Below is a small trained network, with its code and all its weights. Each question gives an input and a class and asks what happens when units are switched off, that is, made to give their printed mean instead of their output.

import numpy as np


def w(rows, s, z=0):
    codes = np.array(rows[::2]) - 128.0
    scale = np.full(codes.shape[1], s)
    scale[-1] = z or s
    return codes * scale


def f(y):
    return y / 2 * (1 + np.tanh(0.7978845608 * (y + 0.044715 * y**3)))


def log_softmax(a):
    a = a - a.max(-1, keepdims=True)
    return a - np.log(np.exp(a).sum(-1, keepdims=True))


def net(x, mask):
    res = np.array(x, float).reshape(1, 4) / 4 @ E
    y = f(res @ A[0][:, :-1].T + A[0][:, -1])
    res = res + np.where(mask, y, B[0][:, -1]) @ B[0][:, :-1]
    return log_softmax(res[-1] @ U[:, :-1].T + U[:, -1])


A, B = {}, {}
E = w([
[82,154,182,247,167,120,173,178],'x0',
[137,96,70,151,130,161,209,63],'x1',
[201,92,67,134,199,92,142,166],'x2',
[150,238,122,113,158,197,133,138],'x3',
],0.011)
A[0] = w([
[145,72,102,143,93,198,193,57,86],'n0',
[120,100,109,127,115,181,232,71,64],'n1',
[141,138,170,61,77,76,56,244,92],'n2',
[79,147,207,162,90,154,170,113,58],'n3',
[169,102,86,90,198,71,131,178,75],'n4',
[140,112,58,1,56,106,68,68,2],'n5',
[153,215,130,94,157,220,111,129,41],'n6',
[63,141,191,70,72,129,130,67,75],'n7',
[68,136,163,94,38,163,123,82,34],'n8',
[95,147,170,78,127,98,46,216,50],'n9',
[141,165,147,136,180,189,138,110,43],'n10',
[85,53,147,217,104,55,144,120,122],'n11',
[106,21,144,91,47,30,109,102,61],'n12',
],0.0078,0.0025)
B[0] = w([
[104,61,100,140,43,205,107,150,211],'n0',
[105,92,110,128,77,187,161,164,207],'n1',
[101,47,91,117,51,194,141,144,215],'n2',
[132,110,164,100,163,65,177,159,191],'n3',
[180,76,177,61,178,158,240,100,190],'n4',
[37,211,71,154,125,2,171,208,254],'n5',
[117,180,115,67,186,151,85,74,200],'n6',
[205,47,172,72,167,73,162,119,198],'n7',
[172,63,167,99,167,84,175,132,197],'n8',
[91,69,126,139,81,201,137,144,198],'n9',
[61,171,80,109,126,137,103,86,158],'n10',
[79,196,87,105,165,122,78,106,218],'n11',
[95,181,117,63,178,165,60,63,226],'n12',
],0.0099,0.0089)
U = w([
[109,61,124,126,24,214,114,147,81],'0',
[76,180,120,156,144,40,156,203,166],'1',
[113,166,127,70,172,152,41,6,59],'2',
[222,55,175,84,175,83,191,103,114],'3',
[163,130,129,142,104,96,89,113,253],'4',
],0.012,0.0045)

Each question gives the input, the list of numbers given to net, and the class t.
The units are the neurons (one row each of A and B). Each row of codes is followed by its name. A weight is (code - 128) times the scale printed after its matrix; where a second scale follows, it is the last column's (A, B and U).
mask holds one flag per neuron, in row order. A switched-off neuron (its flag False) gives its mean, the last column of its row in B, instead of its output. The means were averaged over made-up inputs and are rounded, as every weight is.
A unit's drop is (log p(t) with every unit on - log p(t) with that unit switched off) / (log p(t) with every unit on - log p(t) with every unit switched off).
The circuit of an input: a set's keep is (log p(t) with only the set's units on - log p(t) with every unit switched off) / (log p(t) with every unit on - log p(t) with every unit switched off). Starting from the 12 units with the biggest drops (on a tie, the unit counted first), units are removed one at a time, each time the one whose removal leaves the highest keep (on an exact tie, the one counted first), for as long as the keep stays at least 0.8.
units of the circuit, in order: the units of the circuit, biggest drop first
unit that matters most: the unit with the biggest drop
k most important neurons: the k neurons with the biggest drops, biggest first
drop of u: that unit's drop, to one decimal
input [-8,-2,-1,-7], class 1: unit that matters most -> n5
input [-6,5,-4,0], class 1: 2 most important neurons -> (n5 n2)
input [0,-2,-2,1], class 4: 2 most important neurons -> (n5 n0)
input [-1,-6,8,7], class 3: 4 most important neurons -> (n4 n12 n11 n0)
input [1,-3,8,6], class 3: 3 most important neurons -> (n4 n12 n11)
input [7,7,-8,1], class 3: units of the circuit, in order -> (n3 n5)
input [5,5,4,-8], class 2: 2 most important neurons -> (n11 n5)
input [-6,-4,2,-1], class 1: 2 most important neurons -> (n5 n0)
input [-1,-6,7,3], class 3: 3 most important neurons -> (n4 n0 n1)
input [-2,4,-7,-6], class 3: 3 most important neurons -> (n7 n8 n6)
input [6,-5,8,-3], class 3: 2 most important neurons -> (n4 n5)
input [-3,-6,-7,3], class 3: 3 most important neurons -> (n7 n8 n0)
input [-6,-7,1,-4], class 0: 2 most important neurons -> (n2 n9)
input [-8,6,-8,0], class 1: unit that matters most -> n5
input [-2,-7,8,-8], class 2: 2 most important neurons -> (n12 n11)
input [-7,6,-2,3], class 1: 3 most important neurons -> (n5 n2 n9)
input [5,-2,-7,-2], class 3: 3 most important neurons -> (n5 n7 n8)
input [1,-3,6,-8], class 2: 2 most important neurons -> (n12 n11)
input [2,7,0,-8], class 2: drop of n2 -> 0.3
input [-4,8,0,4], class 0: drop of n0 -> 0.1
input [-3,1,-5,-2], class 3: units of the circuit, in order -> (n7)
input [3,5,3,8], class 2: drop of n1 -> 0.0
input [-7,2,2,4], class 1: drop of n5 -> 0.8
